Here is a tiny trained network, its code and every weight. The questions are about switching its units off for an input and a class, where a switched-off unit gives its printed mean instead of its output.

import numpy as np


def w(rows, s, z=0):
    codes = np.array(rows[::2]) - 128.0
    scale = np.full(codes.shape[1], s)
    scale[-1] = z or s
    return codes * scale


def f(y):
    return y / 2 * (1 + np.tanh(0.7978845608 * (y + 0.044715 * y**3)))


def log_softmax(a):
    a = a - a.max(-1, keepdims=True)
    return a - np.log(np.exp(a).sum(-1, keepdims=True))


def net(x, mask):
    res = np.array(x, float).reshape(1, 8) / 4 @ E
    y = f(res @ A[0][:, :-1].T + A[0][:, -1])
    res = res + np.where(mask, y, B[0][:, -1]) @ B[0][:, :-1]
    return log_softmax(res[-1] @ U[:, :-1].T + U[:, -1])


A, B = {}, {}
E = w([
[127,34,197,59,131,100],'x0',
[3,99,83,155,118,107],'x1',
[147,104,111,140,85,109],'x2',
[97,52,133,215,204,233],'x3',
[120,136,138,120,143,137],'x4',
[120,142,140,113,148,141],'x5',
[134,114,122,139,103,111],'x6',
[144,113,119,137,102,113],'x7',
],0.0077)
A[0] = w([
[187,211,151,165,149,161,134],'N0',
[246,138,204,159,151,129,155],'N1',
[173,216,156,46,101,43,53],'N2',
[145,106,174,241,132,216,28],'N3',
[103,6,255,30,127,82,65],'N4',
[117,70,225,152,79,209,2],'N5',
],0.0087,0.0046)
B[0] = w([
[107,148,94,191,128,85,189],'N0',
[71,40,36,147,191,114,206],'N1',
[140,93,163,98,56,114,249],'N2',
[209,140,214,50,80,163,201],'N3',
[50,228,65,128,145,135,254],'N4',
[166,187,197,120,100,251,147],'N5',
],0.011,0.0064)
U = w([
[68,166,32,172,163,105,212],'0',
[176,119,254,22,60,111,37],'1',
[54,58,156,171,225,18,253],'2',
[8,18,53,213,208,50,56],'3',
],0.0066,0.0036)

Each question gives the input, the list of numbers given to net, and the class t.
The units are the neurons (one row each of A and B). Each row of codes is followed by its name. A weight is (code - 128) times the scale printed after its matrix; where a second scale follows, it is the last column's (A, B and U).
mask holds one flag per neuron, in row order. A switched-off neuron (its flag False) gives its mean, the last column of its row in B, instead of its output. The means were averaged over made-up inputs and are rounded, as every weight is.
A unit's drop is (log p(t) with every unit on - log p(t) with that unit switched off) / (log p(t) with every unit on - log p(t) with every unit switched off).
The circuit of an input: a set's keep is (log p(t) with only the set's units on - log p(t) with every unit switched off) / (log p(t) with every unit on - log p(t) with every unit switched off). Starting from all 6 units, units are removed one at a time, each time the one whose removal leaves the highest keep (on an exact tie, the one counted first), for as long as the keep stays at least 0.8.
circuit, biggest first: the units of the circuit, biggest drop first
k most important neurons: the k neurons with the biggest drops, biggest first
drop when u is switched off: that unit's drop, to one decimal
input [5,-6,-1,-5,1,0,-4,6], class 2: circuit, biggest first	N1
input [-4,-1,-8,5,-7,-1,-1,-5], class 1: 3 most important neurons	N3, N4, N1
input [8,4,6,-1,-5,-2,-2,-8], class 0: 2 most important neurons	N4, N1
input [5,1,5,6,-6,5,3,-1], class 1: 3 most important neurons	N5, N3, N1
input [-4,-6,-2,2,-8,1,-5,-1], class 3: circuit, biggest first	N1, N0
input [-2,4,3,6,5,-8,-5,6], class 1: circuit, biggest first	N3, N1
input [7,6,4,5,0,-2,3,7], class 0: circuit, biggest first	N4, N5
input [8,-2,-7,7,4,-4,-3,-3], class 0: 2 most important neurons	N4, N2
input [-5,0,-5,-7,-7,7,5,7], class 1: 3 most important neurons	N2, N4, N1
input [5,2,-6,8,-7,0,-1,-5], class 1: 2 most important neurons	N3, N5
input [6,6,5,2,0,1,-8,-1], class 0: circuit, biggest first	N4, N1
input [6,-1,6,-6,1,-7,1,3], class 0: 2 most important neurons	N4, N3
input [1,-8,5,-1,7,-8,1,-6], class 3: 2 most important neurons	N1, N3
input [1,8,-7,-8,5,7,6,-6], class 1: most important neuron	N2
input [0,3,1,-4,-6,-8,-2,4], class 1: 3 most important neurons	N1, N4, N0
input [7,4,8,-6,3,-3,7,1], class 0: 2 most important neurons	N4, N3
input [8,-7,5,-7,7,-1,-1,0], class 0: 3 most important neurons	N4, N1, N3
input [6,-2,8,1,-1,-6,6,2], class 0: drop when N0 is switched off	0.0
input [-3,-5,4,-6,2,8,6,-8], class 2: drop when N0 is switched off	0.7
input [2,-5,0,-2,-7,6,-3,5], class 2: drop when N2 is switched off	0.1
